Below are the code and all the weights of a small trained network. Each question names an input and a class and asks about switching units off, where a switched-off unit gives its printed mean instead of its output.

import numpy as np


def w(rows, s, z=0):
    codes = np.array(rows[::2]) - 128.0
    scale = np.full(codes.shape[1], s)
    scale[-1] = z or s
    return codes * scale


def f(y):
    return np.maximum(y, 0)


def log_softmax(a):
    a = a - a.max(-1, keepdims=True)
    return a - np.log(np.exp(a).sum(-1, keepdims=True))


def net(x, mask):
    res = np.array(x, float).reshape(1, 8) / 4 @ E
    y = f(res @ A[0][:, :-1].T + A[0][:, -1])
    res = res + np.where(mask, y, B[0][:, -1]) @ B[0][:, :-1]
    return log_softmax(res[-1] @ U[:, :-1].T + U[:, -1])


A, B = {}, {}
E = w([
[82,140,128,207,98,83,229,115],'x0',
[49,46,64,133,87,186,119,179],'x1',
[125,124,124,123,137,131,136,130],'x2',
[110,178,127,254,185,191,89,165],'x3',
[170,87,186,148,114,100,144,231],'x4',
[136,130,124,134,113,125,120,125],'x5',
[123,126,133,128,133,127,124,125],'x6',
[205,30,147,196,147,185,159,48],'x7',
],0.0092)
A[0] = w([
[176,62,192,159,116,174,134,92,70],'N0',
[134,102,152,111,159,113,96,123,81],'N1',
[136,120,163,69,130,147,37,145,75],'N2',
[87,147,138,173,148,201,108,172,55],'N3',
[148,62,144,40,47,68,164,150,74],'N4',
[162,53,118,162,93,184,113,69,72],'N5',
[56,217,105,80,115,95,33,203,73],'N6',
[79,161,46,117,142,183,79,2,123],'N7',
[165,79,139,96,173,124,85,203,146],'N8',
[169,161,138,139,174,69,113,104,25],'N9',
[159,86,97,142,169,135,155,106,2],'N10',
[74,156,142,170,117,82,193,99,51],'N11',
[126,51,195,140,95,137,128,252,157],'N12',
[169,84,108,172,160,146,146,68,29],'N13',
[172,76,126,125,174,162,158,82,36],'N14',
[95,150,116,111,138,104,138,152,32],'N15',
[176,139,217,127,124,83,131,168,123],'N16',
[98,145,145,173,184,128,110,126,46],'N17',
[181,124,124,80,167,179,77,127,97],'N18',
[154,60,141,61,107,103,175,80,82],'N19',
[123,142,105,183,167,150,112,125,46],'N20',
[86,206,114,79,98,118,133,182,33],'N21',
[155,151,132,124,191,96,145,124,29],'N22',
[85,182,104,108,98,72,101,166,29],'N23',
[156,78,201,142,149,123,144,172,59],'N24',
[128,79,135,62,28,49,157,76,66],'N25',
[65,32,6,127,62,174,124,216,78],'N26',
[180,148,112,100,181,174,50,126,89],'N27',
[123,195,128,139,94,113,162,138,72],'N28',
[88,146,102,179,146,90,219,144,72],'N29',
[132,140,160,162,90,96,238,131,114],'N30',
[154,149,151,219,142,130,97,180,123],'N31',
[212,223,185,121,149,87,150,99,100],'N32',
],0.0094,0.0068)
B[0] = w([
[116,108,154,128,152,73,121,198,200],'N0',
[114,136,117,141,96,149,129,147,141],'N1',
[150,88,76,188,72,142,120,107,176],'N2',
[189,164,118,130,160,171,92,122,185],'N3',
[180,183,100,143,164,187,84,140,216],'N4',
[113,71,156,134,185,74,176,201,208],'N5',
[158,74,155,173,163,91,149,171,225],'N6',
[70,243,138,48,70,96,217,161,255],'N7',
[86,133,55,157,88,120,166,81,196],'N8',
[99,89,185,97,132,160,103,99,157],'N9',
[124,109,156,124,123,95,113,174,144],'N10',
[156,80,106,143,79,148,86,125,178],'N11',
[79,207,120,80,88,90,194,99,239],'N12',
[149,101,157,148,132,112,142,187,181],'N13',
[128,108,148,160,138,62,132,200,176],'N14',
[146,102,129,177,132,137,139,169,142],'N15',
[60,169,156,97,126,123,167,72,198],'N16',
[192,140,116,91,134,168,93,156,156],'N17',
[104,81,60,179,57,134,89,120,187],'N18',
[197,164,107,116,158,164,112,156,203],'N19',
[164,170,122,98,148,176,93,161,164],'N20',
[164,68,147,170,153,104,159,207,179],'N21',
[122,106,174,114,135,141,94,91,143],'N22',
[163,84,172,144,146,102,136,196,173],'N23',
[78,159,117,91,91,113,178,175,173],'N24',
[188,162,113,133,170,200,85,151,218],'N25',
[74,106,254,103,170,148,72,19,252],'N26',
[133,96,92,161,61,138,84,106,193],'N27',
[134,91,134,155,129,119,109,133,156],'N28',
[144,81,65,166,57,143,72,119,189],'N29',
[94,111,63,170,60,151,70,111,207],'N30',
[215,186,102,60,170,192,118,133,212],'N31',
[68,79,208,95,164,121,94,64,222],'N32',
],0.0078,0.01)
U = w([
[160,30,122,154,163,78,155,212,83],'0',
[141,115,69,123,122,146,141,80,253],'1',
[203,164,66,107,167,242,94,127,87],'2',
[94,63,181,105,143,158,101,11,93],'3',
[134,46,10,170,1,155,95,85,100],'4',
[95,188,86,74,56,108,208,118,121],'5',
],0.008,0.017)

Each question gives the input, the list of numbers given to net, and the class t.
The units are the neurons (one row each of A and B). Each row of codes is followed by its name. A weight is (code - 128) times the scale printed after its matrix; where a second scale follows, it is the last column's (A, B and U).
mask holds one flag per neuron, in row order. A switched-off neuron (its flag False) gives its mean, the last column of its row in B, instead of its output. The means were averaged over made-up inputs and are rounded, as every weight is.
A unit's drop is (log p(t) with every unit on - log p(t) with that unit switched off) / (log p(t) with every unit on - log p(t) with every unit switched off).
The circuit of an input: a set's keep is (log p(t) with only the set's units on - log p(t) with every unit switched off) / (log p(t) with every unit on - log p(t) with every unit switched off). Starting from the 12 units with the biggest drops (on a tie, the unit counted first), units are removed one at a time, each time the one whose removal leaves the highest keep (on an exact tie, the one counted first), for as long as the keep stays at least 0.8.
units of the circuit, in order: the units of the circuit, biggest drop first
unit that matters most: the unit with the biggest drop
top k neurons: the k neurons with the biggest drops, biggest first
drop when u is switched off: that unit's drop, to one decimal
input [-8,-2,-5,-4,6,-1,1,-8], class 0: top 4 neurons -> (N6, N21, N23, N30)
input [3,-7,3,-2,3,5,1,0], class 3: units of the circuit, in order -> (N32)
input [5,-8,-1,-8,-3,5,-1,-6], class 2: top 2 neurons -> (N25, N4)
input [-6,-6,-3,3,7,-2,8,1], class 5: units of the circuit, in order -> (N24, N16)
input [7,-1,4,7,-4,6,3,-6], class 2: units of the circuit, in order -> (N31, N3)
input [3,1,3,-8,-6,2,-7,-2], class 2: units of the circuit, in order -> (N25, N4)
input [5,-1,2,8,1,-6,8,-7], class 2: top 4 neurons -> (N31, N3, N5, N17)
input [8,-6,7,-4,3,0,-5,-4], class 4: units of the circuit, in order -> (N30, N29)
input [-5,-5,-5,-2,6,-1,-8,-2], class 5: top 3 neurons -> (N26, N16, N12)
input [-8,-2,4,6,-1,-3,-3,4], class 4: units of the circuit, in order -> (N18, N27)
input [7,-5,1,5,-4,-5,-8,-3], class 4: units of the circuit, in order -> (N29, N11)
input [2,4,2,-3,2,0,-7,-5], class 0: units of the circuit, in order -> (N21, N6)
input [1,-8,4,1,-7,4,-4,6], class 3: top 3 neurons -> (N32, N9, N12)
input [-7,4,-1,2,5,4,7,-7], class 0: top 4 neurons -> (N6, N21, N23, N30)
input [3,2,8,5,8,5,5,-6], class 5: top 3 neurons -> (N12, N16, N5)
input [6,3,8,3,-5,5,-2,8], class 0: unit that matters most -> N5
input [5,1,8,-5,5,3,4,1], class 2: units of the circuit, in order -> (N4, N25)
input [-7,6,2,1,-4,1,2,-4], class 4: top 4 neurons -> (N2, N18, N27, N32)
input [1,7,-4,0,-4,-3,4,-6], class 3: top 2 neurons -> (N26, N5)
input [0,-5,-8,-5,8,4,-6,0], class 5: units of the circuit, in order -> (N16)
input [0,-3,6,-4,-4,-2,1,-3], class 2: units of the circuit, in order -> (N12, N25)
input [4,6,6,-7,8,-2,-2,4], class 5: top 2 neurons -> (N12, N24)
input [2,8,7,1,1,-6,-3,-8], class 0: top 2 neurons -> (N6, N21)
input [-3,7,-5,0,-2,-3,-6,6], class 3: top 3 neurons -> (N26, N6, N21)
input [7,-6,4,-7,-6,4,-6,0], class 2: top 2 neurons -> (N25, N19)
input [1,3,4,-1,-2,-2,-3,-2], class 3: top 2 neurons -> (N26, N12)
input [-4,1,4,2,-3,0,2,-8], class 0: unit that matters most -> N6
input [-1,-3,0,-7,-7,4,-8,-4], class 2: top 4 neurons -> (N25, N4, N12, N19)
input [-3,7,7,-8,-7,7,-5,2], class 2: drop when N4 is switched off -> 0.3
input [-2,8,4,5,-2,-4,-1,3], class 3: drop when N26 is switched off -> 1.3
